Below are the code and all the weights of a small trained network. Each question names an input and a class and asks about switching units off, where a switched-off unit gives its printed mean instead of its output.

import numpy as np


def w(rows, s, z=0):
    codes = np.array(rows[::2]) - 128.0
    scale = np.full(codes.shape[1], s)
    scale[-1] = z or s
    return codes * scale


def f(y):
    return np.maximum(y, 0)


def log_softmax(a):
    a = a - a.max(-1, keepdims=True)
    return a - np.log(np.exp(a).sum(-1, keepdims=True))


def net(x, mask):
    res = np.array(x, float).reshape(1, 5) / 4 @ E
    y = f(res @ A[0][:, :-1].T + A[0][:, -1])
    res = res + np.where(mask, y, B[0][:, -1]) @ B[0][:, :-1]
    return log_softmax(res[-1] @ U[:, :-1].T + U[:, -1])


A, B = {}, {}
E = w([
[120,108,217,112,2,26,84,99,207,219],'x0',
[189,26,110,143,31,210,138,81,205,49],'x1',
[67,206,132,197,15,99,147,199,88,50],'x2',
[228,156,41,69,59,109,201,107,73,166],'x3',
[192,197,212,129,182,71,189,41,172,59],'x4',
],0.0081)
A[0] = w([
[75,82,220,191,139,118,38,127,178,104,79],'N1',
[168,196,194,124,168,76,217,34,177,42,131],'N2',
[72,194,121,199,9,114,141,202,83,68,59],'N3',
[57,112,190,192,186,129,68,157,167,51,111],'N4',
[177,32,143,142,1,183,130,79,227,65,3],'N5',
[123,32,93,16,199,163,100,70,151,240,115],'N6',
[57,89,175,168,137,149,69,155,181,123,71],'N7',
[135,124,88,117,146,216,141,101,114,46,57],'N8',
[80,204,172,66,153,22,102,144,72,203,59],'N9',
[162,161,66,58,23,72,189,111,89,136,89],'N10',
[101,182,136,143,193,55,115,140,51,208,47],'N11',
[224,122,120,58,73,106,166,137,100,170,80],'N12',
[127,107,198,77,3,31,67,109,229,202,53],'N13',
[62,52,52,129,69,186,86,196,87,198,130],'N14',
],0.0071,0.0026)
B[0] = w([
[149,150,87,174,132,96,129,62,64,208,202],'N1',
[73,192,153,34,23,133,49,209,159,182,229],'N2',
[248,129,253,238,160,125,97,117,192,76,205],'N3',
[160,146,65,120,131,111,111,71,76,199,201],'N4',
[39,61,70,175,139,144,211,108,217,147,233],'N5',
[218,133,239,157,125,142,96,103,186,87,239],'N6',
[134,162,108,128,120,87,105,59,83,159,183],'N7',
[120,124,55,121,159,206,123,181,116,115,182],'N8',
[87,72,85,193,118,166,219,151,188,154,215],'N9',
[153,153,104,152,141,78,106,53,72,209,206],'N10',
[84,49,80,215,79,188,176,151,192,98,205],'N11',
[132,136,106,151,172,133,117,44,95,200,194],'N12',
[174,163,55,86,211,243,121,254,38,6,249],'N13',
[87,187,160,47,58,93,65,185,156,168,214],'N14',
],0.0072,0.012)
U = w([
[66,73,85,169,120,156,200,114,188,130,99],'0',
[146,157,81,97,210,185,117,178,45,49,159],'1',
[210,131,248,167,148,137,107,89,164,103,127],'2',
[138,155,85,140,126,110,113,27,49,191,104],'3',
[76,165,163,47,47,125,81,155,155,152,123],'4',
[120,106,148,113,128,111,134,118,102,108,254],'5',
[87,73,167,69,144,44,165,84,85,68,57],'6',
[84,74,169,71,154,31,171,87,89,70,55],'7',
],0.013,0.0088)

Each question gives the input, the list of numbers given to net, and the class t.
The units are the neurons (one row each of A and B). Each row of codes is followed by its name. A weight is (code - 128) times the scale printed after its matrix; where a second scale follows, it is the last column's (A, B and U).
mask holds one flag per neuron, in row order. A switched-off neuron (its flag False) gives its mean, the last column of its row in B, instead of its output. The means were averaged over made-up inputs and are rounded, as every weight is.
A unit's drop is (log p(t) with every unit on - log p(t) with that unit switched off) / (log p(t) with every unit on - log p(t) with every unit switched off).
The circuit of an input: a set's keep is (log p(t) with only the set's units on - log p(t) with every unit switched off) / (log p(t) with every unit on - log p(t) with every unit switched off). Starting from the 12 units with the biggest drops (on a tie, the unit counted first), units are removed one at a time, each time the one whose removal leaves the highest keep (on an exact tie, the one counted first), for as long as the keep stays at least 0.8.
units of the circuit, in order: the units of the circuit, biggest drop first
top k neurons: the k neurons with the biggest drops, biggest first
drop of u: that unit's drop, to one decimal
input [-5,-5,8,-7,-3], class 2: units of the circuit, in order => N3
input [-5,1,1,-8,-8], class 3: units of the circuit, in order => N4, N7
input [-1,5,0,-8,7], class 3: top 2 neurons => N1, N4
input [-1,-6,-2,-5,-2], class 0: top 3 neurons => N11, N9, N10
input [-7,5,-3,-5,-8], class 4: top 2 neurons => N14, N13
input [-4,1,0,0,-5], class 4: top 2 neurons => N13, N14
input [-2,-2,-3,3,4], class 4: top 3 neurons => N13, N2, N3
input [0,5,-5,0,-7], class 4: top 4 neurons => N14, N3, N9, N11
input [0,-5,4,2,-1], class 0: top 3 neurons => N6, N9, N11
input [-7,7,6,0,6], class 0: top 2 neurons => N13, N5
input [0,-3,6,5,-5], class 2: top 2 neurons => N3, N2
input [-4,2,8,-1,6], class 2: top 2 neurons => N3, N13
input [-4,-8,-8,-1,5], class 0: top 2 neurons => N11, N9
input [5,4,2,2,3], class 1: top 3 neurons => N13, N9, N11
input [-4,0,-6,2,0], class 2: units of the circuit, in order => N6
input [-3,-2,-5,0,-3], class 2: top 3 neurons => N13, N6, N2
input [-1,-2,5,7,-6], class 3: top 4 neurons => N10, N2, N6, N12
input [7,-3,0,-8,2], class 3: top 4 neurons => N1, N4, N7, N8
input [-7,5,-3,8,-8], class 3: drop of N13 => 1.6
input [-7,8,-4,7,-8], class 0: units of the circuit, in order => N5
input [8,1,1,6,-6], class 1: drop of N13 => 1.5
input [-2,-4,-5,-7,-3], class 3: drop of N14 => 0.0
input [-4,-2,-8,5,-4], class 2: drop of N6 => 0.7
